Each row is followed by its class.
54, -231, 162, 418, 85, -491, 335, -7, -182, -24, 74, 161, 343, 20, -166, 353, 99, -35, -62, 27, 21, 474, -75, -93, 222, -239, 170, 128, 232, 90, -121, -64
D
-230, -396, -136, -29, -58, 257, 328, -298, -176, 74, -148, -120, -44, 33, 376, -42, 177, -3, -148, -85, -152, -16, -90, 155, -121, 269, 276, -39, 79, -111, 358, -266
Q
119, -268, -422, -296, -31, 3, 468, -321, 107, 165, -117, 99, -95, -4, 377, -233, 109, 47, 133, -213, -270, -371, 108, -166, -224, 66, 163, -183, -198, 13, 284, -148
U
194, 235, -27, -655, 16, -322, 179, -358, 430, -242, -214, 65, 412, 138, 237, -303, -113, 139, 659, -118, 306, -543, -65, -307, -173, -274, 120, -212, 99, 12, -69, -16
N
253, -440, 55, -183, -226, -527, -278, -206, -126, -97, -140, -377, 343, 319, -398, -35, 206, 45, 257, -41, 627, 256, -341, -23, 109, -291, -72, -119, 216, -168, -14, -210
G
490, 159, -27, 60, -25, -352, -255, 235, 181, 84, -15, -61, 262, 194, 323, -84, -202, -163, 132, -252, 81, -5, -176, 128, 64, 346, 440, 140, -255, -70, 197, 38
U
177, -292, -293, -93, -32, -60, 230, -66, 18, -188, -281, 142, -83, 346, 251, -272, -100, -85, -205, -57, -87, 308, -363, 104, 87, -222, 574, -240, 221, -29, 417, -77
Y
343, 100, -253, -211, -88, 77, -97, 11, 514, 247, 97, -202, -42, -313, 627, -213, 319, -85, 354, 35, 201, -517, 423, -264, -250, 225, 141, 282, -383, 154, 114, -162
D
-184, 176, 274, -73, 20, 82, -271, 113, -16, -282, 3, 248, 374, 222, -272, 99, -189, -77, 120, 28, 160, 247, 3, 273, 55, -79, 107, -347, 402, -203, -168, 253
Y
223, -125, -47, 159, -26, -65, 531, -163, -40, 251, 199, -82, -272, 9, 437, -130, -77, -210, -116, 160, -387, -189, -260, 125, -397, -125, 159, -51, -358, 68, 257, 244
D
-12, -11, 57, -406, -29, -9, 164, -51, 626, -241, 72, 160, -135, 90, -48, 134, 28, 80, 366, 35, 217, -261, 183, -518, 84, -556, -101, -382, -179, -270, 53, 186
N
66, 2, -127, -294, -85, -4, 27, -295, 23, 44, 205, -45, -57, -31, -22, 58, -262, 130, -78, -145, 67, -16, -171, -116, -132, -454, -197, 108, -68, 117, -153, 274
Y
472, -118, 37, 35, -109, -609, -32, -8, -58, -262, 86, 217, 669, 452, -251, 106, -459, -144, 141, -106, 63, 191, -410, -53, 264, -438, 409, -35, -25, -104, -10, 91
P
22, 362, -19, -493, -178, -262, -468, 99, -122, -33, -132, 161, 540, 219, -132, -242, -348, 189, 189, -141, -116, 44, -656, 244, -128, -199, 305, -87, 59, -158, -282, 139
B
32, 70, 326, -113, -344, -171, -118, -313, -76, -160, 147, -152, 209, 252, -22, -178, -119, -195, 157, -26, 216, -290, -382, 118, -195, 182, 151, -124, -79, -44, 55, 264
N
-777, 182, 353, 338, 113, 117, -866, 324, -303, -85, 79, 251, -51, -41, -267, 157, 287, 57, -459, 93, -123, 409, 139, 349, 224, 592, -215, -398, 276, -93, -167, 108
L
-265, -140, -92, -244, -230, 256, -84, -165, 107, -248, 12, 81, 56, -11, -218, -4, 225, 3, -31, 93, 125, -458, 442, -315, 63, -165, -394, 163, 85, 146, -127, -6
Y
-170, 71, 51, 101, -82, 27, 114, -10, -287, 125, 62, 2, 57, 26, -139, 50, -285, 54, -90, -55, -189, 10, -25, 53, -12, 174, -125, 106, 31, 90, -194, -141
L
261, -145, -113, 360, -51, -401, -85, 177, -266, 263, 97, -84, -269, 90, 389, -127, -61, -150, -477, -72, -84, 175, 125, 192, 140, 386, 303, 218, -78, 186, 352, -396
T
-142, 201, 392, 643, -408, -168, -162, 327, -414, 105, 75, -158, 302, -144, 202, 57, 189, -195, -270, 75, 24, -143, -156, 217, 212, 325, 201, 333, -292, -42, -36, -179
R
192, -40, -242, 303, 58, 251, 689, 40, -186, 272, -77, 185, -188, 47, 136, -32, -251, -101, 26, -34, -493, 106, -330, -139, -108, -257, 331, 59, -26, 107, 207, -122
N
-379, -84, -10, -572, 350, 233, 16, -241, 504, -297, -130, 173, -217, 234, 39, 55, -168, 199, 10, -71, 40, 266, 49, -269, 160, -84, -68, -689, 281, 103, 292, 172
P
-465, -247, -194, -41, 253, 618, 534, -221, 599, -442, 94, 400, -574, 2, 179, 107, -288, 35, -188, 86, -421, -240, 59, -293, 194, 289, 178, -104, 175, 94, 440, 25
T
-176, 606, 5, -281, 155, 472, 625, -195, 211, -357, -246, 139, -34, 55, -51, -229, -540, 206, 241, -73, -219, -125, -120, -69, -172, -5, 156, -134, 243, -127, -241, 105
D
464, -138, -440, -250, 50, 206, 349, -134, 198, 162, -107, -80, -280, -22, 125, -278, -106, 64, 182, 20, -256, -210, -113, -76, -261, -132, 41, 215, -257, 30, 43, -67
R
500, -187, -274, -385, 46, -110, -458, -80, -1, 426, 50, -362, -244, 116, -319, -77, 107, 120, 346, -81, 236, 186, -253, 211, -419, -53, -242, -146, -67, -203, -59, 172
U
-61, -468, -109, 13, 147, -324, -411, 18, -582, 11, -313, 380, 17, 383, -104, 98, 82, 29, -217, -19, -146, 184, -170, 150, 14, 19, -234, -173, 161, 38, -39, -51
L
770, 278, 155, -389, -28, -307, -185, -413, -91, -92, 97, -405, 259, 346, -284, -454, -356, -164, 506, 81, 397, -301, -225, -17, -407, -126, -74, 6, -126, 48, -104, -1
R
-167, 5, 3, 160, 96, 333, -63, -81, -118, -141, -215, 140, 124, 150, -133, -106, -91, -6, 176, -32, -276, 61, -292, 58, -86, 21, 2, 0, 268, -81, -90, 7
G
245, 47, -256, -418, 301, 337, -274, 234, 462, 154, -191, -82, -339, -59, 176, -173, -131, 188, 276, -29, 36, -157, 63, 49, -78, 223, -274, -148, -280, -132, 46, -75
D
-192, -266, 39, 478, 232, 129, -93, 202, -195, 122, -15, 200, -61, 179, -136, 239, 22, -115, -259, -112, -257, 395, -173, 67, 230, -229, -178, -266, 252, 54, 253, 148
Y
177, -187, -305, 61, 59, 164, -642, -114, -249, 183, -15, -37, -270, 182, 26, -248, -333, 16, -54, 10, -366, -110, -350, 271, -196, 388, -170, 253, 23, 241, 40, -5
U
-94, 234, -376, -345, -9, 427, -35, -6, 217, -46, 130, 370, -14, -302, 191, -55, -38, 19, 26, 49, -276, -548, 32, -238, -180, -117, 74, 218, -165, 221, -66, 308
L
-296, -5, 324, 366, 137, 81, -92, 54, 174, -301, 94, -148, 9, -38, -430, 172, 240, -91, -25, 85, 191, 264, 465, -100, 394, 210, -240, -206, 376, 12, 94, -20
U
-115, -555, 114, 302, -430, -287, -664, 182, -208, -91, 227, 212, -145, 134, -528, 242, 447, -91, -230, 206, 108, 138, -155, 9, 220, -229, -98, 188, -3, -217, -136, 122
R
-22, -117, -48, 122, -179, 183, -303, 181, 48, 79, 74, -287, 28, -45, 179, -104, 58, -127, -187, 97, 38, -87, -153, 202, 59, 146, -7, 2, -227, -56, 220, 20
Q
61, 135, 348, -339, 234, 177, 267, 61, 296, 247, -88, -26, 167, -2, 12, 229, -6, 79, 503, -262, -136, 458, -23, 145, -127, -54, 162, -317, -11, -221, -16, 298
T
252, -378, 28, 220, 75, -168, -122, 45, 171, 17, 321, 328, -298, 182, -24, 82, -42, -152, -125, 157, -62, -160, 48, 21, 237, 85, 98, -44, -132, 34, 257, 60
B
367, 193, 29, -313, -150, -409, 642, 5, -90, -456, -115, -55, 440, 268, -236, -190, -616, -119, 150, 90, 468, 187, -93, -79, 44, -599, 232, -508, 11, -267, -99, -179
L
379, 270, -170, 114, 591, 383, 51, -78, 625, -184, 78, -31, -250, 35, 145, 49, -658, 9, 451, -206, -197, 13, 305, -160, 215, 177, 141, -81, 259, 136, 292, 172
G
-144, 130, 10, 116, 32, 376, 26, -98, -6, -83, -18, 228, -96, 68, 121, -368, -206, -20, -76, 107, -360, -102, -290, 110, -94, -75, 101, -98, 88, 23, 5, 44
D
-10, -40, -255, -134, -113, -355, 92, 95, 100, 455, 57, -18, 54, -42, 368, -86, 239, 105, -140, -132, 70, -334, -171, 18, -343, -361, -259, 243, -160, -77, -107, 87
U
195, 471, -80, -78, -372, 82, 15, 209, -162, -10, -50, -134, 99, -85, 5, -208, -282, -54, 42, -88, 172, -136, -102, 128, -163, 11, 146, 77, -251, -143, -257, 14
Y
239, 14, 216, -55, 312, -516, 144, -174, 438, -470, -214, 258, 336, 611, -5, 105, -450, 15, 387, -239, 372, 57, -412, -158, 246, -300, 112, -511, 390, -75, 112, 397
T
1, 180, -235, -341, 142, 663, 155, -226, 277, 114, -127, -139, -396, 79, 100, -425, -468, 203, 171, -52, -357, 16, -363, 111, -334, -247, -177, -143, 111, 11, -32, 217
N
170, -74, 381, 128, 26, -476, 129, 210, 161, -277, 109, 44, 395, 147, -173, 383, -217, -238, 267, 151, 300, 146, -21, -183, 218, -184, -8, -288, -136, -37, 23, 104
T
-64, -559, -115, 332, -101, -76, 363, -101, -128, 33, 165, 145, 28, 259, 180, -34, -82, -289, -425, -1, -270, 80, -284, 168, 91, 209, 366, -83, 104, 143, 517, -17
D
141, -268, 139, 66, 12, -164, -25, -252, 355, -435, 55, 45, -5, 229, -404, -6, 146, -62, 285, 74, 297, -58, 237, -548, 319, -437, -203, -231, 145, -27, 75, -26
D
346, 15, -267, 74, -320, 119, -215, -81, 29, 192, 79, -217, -78, 5, 569, -401, 204, -292, -2, 42, -26, -711, -27, 77, -294, 501, 301, 374, -371, 164, 329, -23
N
-178, 106, -177, -541, 258, 451, -299, -250, 634, 91, -27, 75, -602, -89, 377, -304, 22, 316, 202, -105, -371, -116, 71, -36, -152, 54, 57, -92, 159, 90, 122, 215
L
-289, -62, 53, -315, -135, 366, -202, -523, 135, -288, 115, -65, 14, -91, -200, 12, 146, 56, 255, -132, -147, -237, 168, -387, 57, -134, -19, 84, 204, 164, 97, 178
L
-229, -36, -226, -257, 74, 352, 48, 183, 327, 369, 119, -80, -693, -206, 450, -99, -148, 14, -80, 99, -266, -355, 144, 20, -278, 483, -182, 44, -212, 246, 245, -90
L
2, 66, -123, -383, 134, 198, -86, 120, 186, -23, -7, -24, -579, -64, 31, -384, -180, 31, -176, 125, -18, -29, 106, 71, -78, 84, -154, -74, 7, 118, 167, -173
B
85, -214, -176, -102, -402, 135, -442, 63, -402, 612, 32, -243, -152, -81, 253, -98, 359, -113, -7, -58, -165, -399, -251, 296, -447, 272, -23, 495, -275, 99, 66, 86
L
-122, -462, 36, 186, 98, 163, -628, -36, 361, 54, -14, -100, -254, 209, -350, 365, 688, 126, 297, -50, 245, 41, 114, -279, 191, -52, -396, -50, 190, -327, 91, 103
N
-500, 328, 159, 404, -342, 405, -8, 137, -51, -188, 186, -183, -45, -340, 152, -105, -61, -124, -326, 72, -299, -271, 23, 94, 117, 558, 162, 338, -186, 17, 50, -136
B
-68, -48, 30, 339, 335, 328, 129, -43, 360, -127, 241, 314, -437, 209, 87, -102, -279, -165, -314, 123, -167, -188, -109, -5, 58, 197, -166, -104, 18, 93, 256, 245
U
-102, -486, 224, 646, -29, -319, 44, -103, -30, 24, 52, 244, 182, 159, 207, 185, 232, -111, -75, -219, -21, 241, -103, 148, 272, -47, 197, 116, 383, -33, 116, 43
T
-243, -99, 8, -315, 21, 200, 59, 100, -15, 103, -203, -30, -168, -80, -18, 118, 315, 161, -8, 32, 71, 153, 240, 123, -88, 229, -141, -259, -136, -274, -83, -147
P
215, 245, 13, 166, 282, 349, 277, -91, -271, -196, -284, 296, 233, 228, -373, -207, -456, -65, 246, -161, -262, 208, -208, -80, -23, -367, -111, -154, 296, 78, -194, 131
D
258, 104, -192, -162, 262, -242, -57, -139, 153, -73, 46, 23, -39, 221, 265, 14, -806, 68, -86, -364, -209, 359, -713, 110, 19, -13, 383, 75, 218, 303, 264, 391
T
73, 59, -71, -592, -177, 177, -504, 145, -134, 140, 59, -315, -353, -61, 145, -305, -92, -118, -149, 47, 115, -104, -13, 545, -372, 443, 19, -77, -133, -18, 234, 180
D
316, -335, -132, -114, -103, -320, 771, -547, 256, -353, 32, 28, 285, 137, 149, -38, -261, -104, 301, -16, 148, -265, -200, -475, 1, -899, 41, -156, -19, 137, 108, 240
G
118, 263, 154, -2, 355, -3, 566, 133, 202, -269, 135, 140, 82, 115, -93, -25, -898, -163, 84, 150, -91, 397, -188, 119, 26, -141, 175, -551, 96, 17, 86, 53
P
-213, -83, 39, 148, -82, 307, 118, -309, 273, -137, 80, -258, -234, -181, 6, 93, 336, 35, 140, -65, -121, 7, 78, -302, 144, 243, 214, -26, -2, 1, 238, 13
L
-164, 404, 148, -157, 156, 162, 395, -149, -56, -250, -333, 231, 194, 83, 304, -293, -506, 108, 223, 30, -248, 73, 95, 111, -192, -198, 67, -260, 282, 2, -309, -44
D
-304, -400, 55, -13, -273, -67, 307, 13, 147, -5, 196, 308, -236, 30, 17, 53, 404, -37, -397, 213, -214, -177, -126, -102, 61, -136, 190, 217, -156, -112, 141, -73
T
-135, 321, 0, -119, 118, 64, -83, 168, 206, -158, -240, 197, 292, -19, 405, -278, 92, 76, -13, -238, 32, -129, 210, 183, 121, 55, 270, -48, 213, -262, 57, -111
D
-69, 130, -251, 69, 326, 40, 250, -191, 225, -315, -101, 119, 165, 69, 49, -35, -317, 60, 68, -277, -110, 51, -52, -230, 98, -39, 43, -308, 304, 72, 156, 113
R
147, -36, -263, -624, 257, -58, -774, -22, 286, 112, 27, -40, 27, 73, -237, 76, 155, 277, 238, -247, -109, 358, 262, -119, 15, 20, -34, -273, 15, -116, 46, 110
D
259, 52, 195, 279, -58, -233, 177, 19, 127, -83, 169, 93, 209, 354, -260, -25, -512, -205, 248, -31, -6, -278, -290, -170, 124, -121, -62, -30, -75, 82, 3, 72
P
309, -470, -206, -1, -162, 196, 238, -426, 230, 295, 28, -590, -364, 154, 298, -191, 254, -153, 163, -182, -187, -83, -418, -12, -219, 4, 298, 35, -93, 79, 687, 119
Y
404, 44, 46, -227, 257, -12, 17, -39, 452, -131, 67, 201, -271, 178, -189, -158, -15, -74, 274, 174, 220, -236, 310, -349, 124, -167, -102, -199, -20, 118, 143, 4
U
